Below are the code and all the weights of a small trained network. Each question names an input and a target symbol and asks about switching units off, where a switched-off unit gives its printed mean instead of its output.

import numpy as np


def w(rows, s, z=0):
    codes = np.array(rows[::2]) - 128.0
    scale = np.full(codes.shape[1], s)
    scale[-1] = z or s
    return codes * scale


def norm(h):
    return h / np.sqrt((h * h).mean(-1, keepdims=True) + 1e-5)


def f(y):
    return y / 2 * (1 + np.tanh(0.7978845608 * (y + 0.044715 * y**3)))


def softmax(a):
    e = np.exp(a - a.max(-1, keepdims=True))
    return e / e.sum(-1, keepdims=True)


def log_softmax(a):
    a = a - a.max(-1, keepdims=True)
    return a - np.log(np.exp(a).sum(-1, keepdims=True))


def net(x, mask):
    ids = ['αδζηλμξφψ'.index(c) for c in x.split()]
    T = len(ids)
    res = E[ids] + P[:T]
    r = norm(res)
    for j in range(3):
        rows = slice(2 * j, 2 * j + 2)
        q, k, v = (r @ M[0][rows].T for M in (Q, K, V))
        z = softmax(np.where(np.tri(T) > 0, q @ k.T / 2**0.5, -1e9)) @ v
        o = O[0][rows]
        res = res + np.where(mask[j], z, o[:, -1]) @ o[:, :-1]
    y = f(norm(res) @ A[0][:, :-1].T + A[0][:, -1])
    res = res + np.where(mask[3:11], y, B[0][:, -1]) @ B[0][:, :-1]
    return log_softmax(norm(res)[-1] @ U[:, :-1].T + U[:, -1])


Q, K, V, O, A, B = {}, {}, {}, {}, {}, {}
E = w([
[126,81,197,146],'α',
[62,117,81,63],'δ',
[30,108,90,185],'ζ',
[15,113,75,142],'η',
[100,99,148,16],'λ',
[137,86,193,85],'μ',
[102,94,128,13],'ξ',
[70,90,140,254],'φ',
[16,133,35,102],'ψ',
],0.0098)
P = w([
[165,89,104,127],'0',
[105,183,165,112],'1',
[54,104,129,87],'2',
[91,6,103,149],'3',
[129,195,150,130],'4',
[65,113,172,114],'5',
[81,71,110,183],'6',
[156,201,130,146],'7',
[62,112,186,117],'8',
[92,90,133,177],'9',
],0.022)
Q[0] = w([
[60,178,198,112],'h1',
[141,252,155,116],'h1',
[187,147,110,157],'h2',
[98,162,153,122],'h2',
[134,179,94,80],'h3',
[153,190,171,138],'h3',
],0.046)
K[0] = w([
[171,2,44,147],'h1',
[18,4,149,110],'h1',
[45,138,198,109],'h2',
[107,88,103,131],'h2',
[163,222,161,121],'h3',
[53,137,168,110],'h3',
],0.033)
V[0] = w([
[117,167,37,5],'h1',
[233,137,200,30],'h1',
[203,194,99,137],'h2',
[127,207,169,127],'h2',
[86,170,179,104],'h3',
[125,48,97,132],'h3',
],0.033)
O[0] = w([
[60,251,162,118,99],'h1',
[134,167,59,22,90],'h1',
[108,96,174,96,64],'h2',
[48,101,102,118,5],'h2',
[184,149,122,132,97],'h3',
[55,124,63,90,203],'h3',
],0.027,0.032)
A[0] = w([
[138,191,91,159,181],'n1',
[141,39,85,107,9],'n2',
[63,156,146,157,73],'n3',
[174,73,110,201,143],'n4',
[253,182,171,126,198],'n5',
[173,167,134,54,88],'n6',
[122,139,144,110,1],'n7',
[143,156,131,220,91],'n8',
],0.038,0.0054)
B[0] = w([
[101,93,175,110,179],'n1',
[194,144,194,63,199],'n2',
[184,127,141,150,162],'n3',
[37,138,151,109,254],'n4',
[152,144,127,253,207],'n5',
[138,90,97,190,170],'n6',
[107,128,124,100,128],'n7',
[158,98,48,147,204],'n8',
],0.06,0.026)
U = w([
[224,162,121,81,237],'α',
[121,246,173,124,96],'δ',
[57,83,53,163,2],'ζ',
[155,105,65,171,159],'η',
[87,170,61,105,71],'λ',
[141,98,4,89,87],'μ',
[83,205,61,105,101],'ξ',
[88,71,169,105,94],'φ',
[192,182,144,191,233],'ψ',
],0.011,0.0024)

Each question gives the input, a string of symbols that net reads in full, and the target symbol t.
The units are the heads (2 rows each of Q, K, V and O) and the neurons (one row each of A and B). Each row of codes is followed by its name. A weight is (code - 128) times the scale printed after its matrix; where a second scale follows, it is the last column's (O, A, B and U).
mask holds one flag per unit, heads first, then neurons. A switched-off unit (its flag False) gives its mean, the last column of its rows in O or B, instead of its output. The means were averaged over made-up inputs and are rounded, as every weight is.
A unit's drop is (log p(t) with every unit on - log p(t) with that unit switched off) / (log p(t) with every unit on - log p(t) with every unit switched off).
The circuit of an input: a set's keep is (log p(t) with only the set's units on - log p(t) with every unit switched off) / (log p(t) with every unit on - log p(t) with every unit switched off). Starting from all 11 units, units are removed one at a time, each time the one whose removal leaves the highest keep (on an exact tie, the one counted first), for as long as the keep stays at least 0.8.
units of the circuit, in order: the units of the circuit, biggest drop first
most important unit: the unit with the biggest drop
top k neurons: the k neurons with the biggest drops, biggest first
heads that matter: for each layer, one digit per head in row order, 1 if its drop is at least 0.15 and else 0, layers parted by /
drop when u is switched off: that unit's drop, to one decimal
input ξ δ μ δ, target δ: most important unit	n8
input α α ψ ξ, target α: units of the circuit, in order	(n2; h1)
input δ φ α δ α η, target δ: heads that matter	101
input ζ φ ζ, target ζ: heads that matter	101
input φ α φ φ, target α: units of the circuit, in order	(h1; n2)
input δ φ α ψ, target φ: top 2 neurons	(n4; n2)
input δ φ ψ, target δ: heads that matter	101
input φ μ ξ φ ζ ξ μ, target ζ: heads that matter	100
input φ δ ξ, target φ: units of the circuit, in order	(h1; n4; n2)
input α φ δ φ η ζ α α, target ζ: units of the circuit, in order	(n4; h2)
input ξ φ μ φ φ δ ζ, target φ: top 2 neurons	(n4; n2)
input μ α φ δ φ μ, target μ: top 3 neurons	(n4; n6; n5)
input μ ξ λ, target μ: top 3 neurons	(n4; n6; n5)
input ξ φ δ, target ξ: most important unit	h1
input μ φ ψ φ μ α φ φ, target ζ: top 3 neurons	(n4; n8; n3)
input φ μ δ μ, target μ: heads that matter	101
input φ η ψ η φ ψ η, target φ: units of the circuit, in order	(h1; n2; n4)
input φ δ φ φ δ φ φ α ψ ζ, target α: top 2 neurons	(n2; n4)
input δ ζ ζ μ, target ζ: top 3 neurons	(n8; n5; n4)
input δ ξ φ φ ξ μ ζ φ α, target δ: most important unit	h3
input η φ φ φ φ μ φ μ ψ φ, target μ: top 2 neurons	(n4; n6)
input φ α δ φ φ φ, target φ: top 3 neurons	(n4; n2; n5)
input ξ ψ φ φ η φ ξ φ, target ζ: top 2 neurons	(n4; n8)
input α δ α, target α: drop when n2 is switched off	0.3
input ζ ζ φ α, target ζ: drop when n8 is switched off	0.2
input ξ μ α μ δ ζ ζ, target δ: drop when n3 is switched off	0.2
input ξ φ α α η η, target ξ: units of the circuit, in order	(h1)
input ψ μ μ δ, target μ: drop when h1 is switched off	1.2
input μ ξ ξ, target μ: top 3 neurons	(n4; n6; n5)
